Here is a tiny trained network, its code and every weight. The questions are about switching its units off for an input and a target symbol, where a switched-off unit gives its printed mean instead of its output.

import numpy as np


def w(rows, s, z=0):
    codes = np.array(rows[::2]) - 128.0
    scale = np.full(codes.shape[1], s)
    scale[-1] = z or s
    return codes * scale


def norm(h):
    return h / np.sqrt((h * h).mean(-1, keepdims=True) + 1e-5)


def f(y):
    return np.maximum(y, 0)


def softmax(a):
    e = np.exp(a - a.max(-1, keepdims=True))
    return e / e.sum(-1, keepdims=True)


def log_softmax(a):
    a = a - a.max(-1, keepdims=True)
    return a - np.log(np.exp(a).sum(-1, keepdims=True))


def net(x, mask):
    ids = ['ΞΠΨΩβζηλσ'.index(c) for c in x.split()]
    T = len(ids)
    res = E[ids] + P[:T]
    r = norm(res)
    for j in range(2):
        rows = slice(3 * j, 3 * j + 3)
        q, k, v = (r @ M[0][rows].T for M in (Q, K, V))
        z = softmax(np.where(np.tri(T) > 0, q @ k.T / 3**0.5, -1e9)) @ v
        o = O[0][rows]
        res = res + np.where(mask[j], z, o[:, -1]) @ o[:, :-1]
    y = f(norm(res) @ A[0][:, :-1].T + A[0][:, -1])
    res = res + np.where(mask[2:26], y, B[0][:, -1]) @ B[0][:, :-1]
    return log_softmax(norm(res)[-1] @ U[:, :-1].T + U[:, -1])


Q, K, V, O, A, B = {}, {}, {}, {}, {}, {}
E = w([
[105,131,127,140,24,145,136,112,129,141,112],'Ξ',
[141,110,103,97,116,136,98,218,151,77,129],'Π',
[99,100,5,201,89,151,126,137,108,140,151],'Ψ',
[180,164,156,166,106,101,169,99,192,132,111],'Ω',
[181,138,188,164,67,131,115,140,106,143,118],'β',
[115,76,199,159,152,127,135,119,129,162,53],'ζ',
[148,188,135,177,109,138,88,78,107,85,104],'η',
[83,161,203,161,140,168,106,101,141,130,128],'λ',
[151,118,127,160,158,217,152,149,117,74,97],'σ',
],0.016)
P = w([
[93,255,97,62,115,100,216,159,89,156,59],'0',
[72,198,142,111,95,87,132,202,128,130,66],'1',
[95,190,159,111,108,93,120,197,150,124,91],'2',
[111,180,155,102,114,104,121,174,168,129,95],'3',
[122,166,158,108,120,109,118,161,177,130,105],'4',
[126,153,148,104,123,111,120,144,162,131,108],'5',
[132,142,151,107,125,114,113,132,163,129,113],'6',
[136,132,151,108,126,120,107,117,159,134,118],'7',
[139,119,155,105,119,122,106,106,156,127,129],'8',
[147,103,156,106,115,121,99,98,152,126,138],'9',
[146,89,155,103,108,121,99,82,148,122,141],'10',
[150,71,153,108,101,116,93,66,143,115,155],'11',
[154,58,148,107,103,116,93,49,138,121,148],'12',
[154,41,132,127,98,109,101,29,135,116,156],'13',
],0.01)
Q[0] = w([
[154,116,166,89,123,179,96,188,190,64,93],'H1',
[148,177,160,188,77,153,95,75,131,80,122],'H1',
[72,120,55,55,251,226,121,197,113,60,166],'H1',
[121,167,115,142,224,107,137,204,43,191,134],'H2',
[156,56,47,98,156,166,207,173,74,102,161],'H2',
[149,98,181,200,96,148,86,102,156,255,97],'H2',
],0.0084)
K[0] = w([
[135,119,167,100,125,160,106,118,136,80,105],'H1',
[122,36,153,136,160,191,170,69,147,121,141],'H1',
[111,206,111,97,123,123,163,255,139,165,85],'H1',
[66,228,121,147,136,156,152,180,101,125,100],'H2',
[61,186,52,72,124,44,127,197,164,183,153],'H2',
[115,94,144,176,153,153,89,13,96,88,138],'H2',
],0.0091)
V[0] = w([
[49,124,216,80,146,186,104,89,158,153,158],'H1',
[182,112,148,105,71,85,122,55,145,147,40],'H1',
[142,139,169,118,207,204,143,73,106,6,52],'H1',
[225,86,179,117,101,191,158,188,40,84,96],'H2',
[155,12,58,143,138,94,194,156,208,178,48],'H2',
[175,217,188,101,142,2,94,118,140,222,205],'H2',
],0.0058)
O[0] = w([
[97,156,170,151,77,90,215,154,93,111,148,140],'H1',
[127,156,65,67,157,150,132,201,60,175,14,179],'H1',
[1,157,153,213,126,129,83,143,132,85,115,53],'H1',
[201,162,7,234,87,90,118,164,176,196,86,31],'H2',
[111,118,149,108,202,147,168,127,135,184,176,34],'H2',
[144,76,65,69,116,73,87,92,49,141,147,1],'H2',
],0.0074,0.0019)
A[0] = w([
[121,51,135,94,81,122,115,124,122,142,125,73],'N1',
[108,140,132,179,131,184,213,183,115,84,133,140],'N2',
[99,153,140,90,133,114,136,146,39,148,108,135],'N3',
[45,156,194,133,96,1,166,100,70,73,173,47],'N4',
[144,139,57,160,90,148,120,210,96,81,97,188],'N5',
[61,178,87,164,47,138,92,188,79,143,62,210],'N6',
[40,142,136,92,88,74,130,143,62,167,122,102],'N7',
[95,120,194,155,122,104,157,124,30,51,128,139],'N8',
[104,172,128,143,120,111,39,91,70,101,96,52],'N9',
[72,160,93,138,106,167,135,138,92,133,129,136],'N10',
[95,125,183,173,79,10,105,99,117,115,121,39],'N11',
[153,171,153,187,97,93,155,180,147,106,148,59],'N12',
[156,162,151,70,134,104,176,86,142,113,129,147],'N13',
[172,96,147,106,195,136,166,124,167,87,113,183],'N14',
[57,113,91,178,134,91,114,224,79,128,119,109],'N15',
[119,126,102,48,132,86,67,114,35,125,106,1],'N16',
[157,159,115,191,56,148,149,72,140,137,114,82],'N17',
[129,78,128,168,172,160,84,133,172,90,163,48],'N18',
[166,110,141,28,141,159,211,156,94,45,88,125],'N19',
[159,128,142,125,76,140,148,181,167,172,141,49],'N20',
[126,170,117,96,121,76,153,125,87,168,99,125],'N21',
[125,156,191,88,68,99,148,127,102,148,138,145],'N22',
[89,108,88,166,149,121,153,187,118,195,107,143],'N23',
[81,111,186,157,97,45,114,116,159,152,138,56],'N24',
],0.0089,0.0029)
B[0] = w([
[111,198,126,147,183,103,103,149,158,146,135,149],'N1',
[140,162,82,140,150,108,107,147,145,110,61,177],'N2',
[121,55,158,135,123,148,94,60,128,149,180,158],'N3',
[176,152,87,107,69,87,177,128,73,129,184,206],'N4',
[55,171,174,153,107,105,109,128,124,78,70,195],'N5',
[176,127,90,115,185,167,167,140,162,139,158,248],'N6',
[136,87,139,155,106,112,119,72,112,114,150,177],'N7',
[136,153,87,85,59,68,59,99,118,152,170,201],'N8',
[108,1,164,51,194,129,164,114,137,141,116,176],'N9',
[153,129,177,166,125,99,90,162,130,94,91,169],'N10',
[90,140,99,85,105,131,146,118,136,66,140,197],'N11',
[89,128,104,158,154,145,140,115,105,126,155,167],'N12',
[100,92,144,126,138,159,102,80,132,115,161,141],'N13',
[116,118,96,188,133,144,165,97,116,145,181,163],'N14',
[146,183,95,137,166,158,185,134,160,134,173,165],'N15',
[169,135,99,166,141,168,155,120,210,107,124,144],'N16',
[121,147,150,77,163,138,142,162,119,129,127,184],'N17',
[119,110,144,118,95,102,101,93,120,171,131,183],'N18',
[71,225,70,165,155,177,151,226,145,86,150,145],'N19',
[103,106,147,116,135,98,104,96,100,147,122,159],'N20',
[162,45,166,147,82,105,89,131,105,159,143,159],'N21',
[106,107,136,108,134,101,108,95,98,140,142,181],'N22',
[112,157,190,130,124,102,121,127,90,69,121,162],'N23',
[125,178,69,101,95,130,163,143,107,71,142,168],'N24',
],0.0086,0.011)
U = w([
[228,122,94,184,89,85,110,140,178,172,46,163],'Ξ',
[22,135,136,218,89,114,4,85,144,128,84,3],'Π',
[122,112,168,162,57,253,158,147,116,125,103,74],'Ψ',
[105,108,232,201,201,101,189,122,84,169,125,185],'Ω',
[151,121,87,204,177,199,103,49,211,191,206,177],'β',
[129,155,94,109,86,70,177,82,97,77,182,143],'ζ',
[114,58,127,75,206,163,154,80,205,58,61,65],'η',
[128,210,52,230,179,173,206,221,192,97,139,247],'λ',
[83,198,170,37,160,168,111,149,153,231,128,97],'σ',
],0.0055,0.0026)

Each question gives the input, a string of symbols that net reads in full, and the target symbol t.
The units are the heads (3 rows each of Q, K, V and O) and the neurons (one row each of A and B). Each row of codes is followed by its name. A weight is (code - 128) times the scale printed after its matrix; where a second scale follows, it is the last column's (O, A, B and U).
mask holds one flag per unit, heads first, then neurons. A switched-off unit (its flag False) gives its mean, the last column of its rows in O or B, instead of its output. The means were averaged over made-up inputs and are rounded, as every weight is.
A unit's drop is (log p(t) with every unit on - log p(t) with that unit switched off) / (log p(t) with every unit on - log p(t) with every unit switched off).
The circuit of an input: a set's keep is (log p(t) with only the set's units on - log p(t) with every unit switched off) / (log p(t) with every unit on - log p(t) with every unit switched off). Starting from the 12 units with the biggest drops (on a tie, the unit counted first), units are removed one at a time, each time the one whose removal leaves the highest keep (on an exact tie, the one counted first), for as long as the keep stays at least 0.8.
circuit, biggest first: the units of the circuit, biggest drop first
top k neurons: the k neurons with the biggest drops, biggest first
which heads matter: for each layer, one digit per head in row order, 1 if its drop is at least 0.15 and else 0, layers parted by /
input λ β Ψ Ξ β Π λ λ λ Π, target Π: top neuron : [N6]
input σ Ψ λ Ξ Ψ Ξ λ λ σ Ω, target λ: circuit, biggest first : [H2; H1]
input λ Ψ ζ, target ζ: which heads matter : 00
input Ω Ψ Ξ Ψ Ω Π, target λ: top 3 neurons : [N19; N8; N14]
input Ψ Ψ Ψ λ Ψ η λ, target ζ: circuit, biggest first : [H1; N4; H2]
input Ω Ψ β Ψ Ω Ψ Ω Ψ λ Ψ λ σ λ η, target λ: circuit, biggest first : [H2; H1; N6]
input Ψ Ψ Ψ Ψ Ψ β Ψ σ Ψ β η Ω, target η: top 2 neurons : [N9; N4]
input Ψ λ λ λ Ψ η Ψ η Ψ β, target η: circuit, biggest first : [N9; H1; N6; N4]
input λ λ η Ω λ λ Ψ Ψ λ Ω Ψ Ψ Ξ ζ, target Ω: circuit, biggest first : [H2; H1; N23]
input λ λ β Ψ Ω, target Ξ: circuit, biggest first : [H2; H1; N21]
input Ξ β ζ η Ξ, target η: which heads matter : 10
input ζ λ λ Ω Ξ Ξ, target β: top 2 neurons : [N6; N3]
input β β Π, target λ: top 2 neurons : [N15; N8]
input Ψ Ψ Ξ λ Ψ Ξ λ Ψ η Ψ σ, target λ: which heads matter : 00
input Ξ Ψ Ψ Ψ ζ Ξ η, target η: circuit, biggest first : [N9]
input Ξ Ψ Ψ λ Ψ λ σ λ Ξ Π σ, target Π: circuit, biggest first : [H1; N8]
input Ω λ λ Ψ β λ ζ ζ λ Ψ ζ, target ζ: circuit, biggest first : [H1; N24; N8]
input Ψ Ψ Ξ, target σ: which heads matter : 10
input η Ω λ Ξ Ω Ψ, target λ: which heads matter : 00
input Ψ λ λ Ψ Ψ Ω Ψ λ η Ξ Ψ Ψ Ψ σ, target λ: which heads matter : 01
input η Ψ λ λ β ζ Ψ σ λ λ ζ Ψ β, target Ω: top 3 neurons : [N8; N4; N5]
input β Ψ Ψ λ λ η Ψ Ξ, target η: which heads matter : 11
input ζ Ψ β Ξ Ψ ζ σ σ λ, target λ: circuit, biggest first : [H2]
input Ψ ζ Ψ Ψ Ξ Ω, target β: which heads matter : 11
input η Ψ β, target η: top 2 neurons : [N9; N6]
input β Ψ λ β λ Ψ λ β Ψ Ψ β Ψ σ ζ, target λ: which heads matter : 11
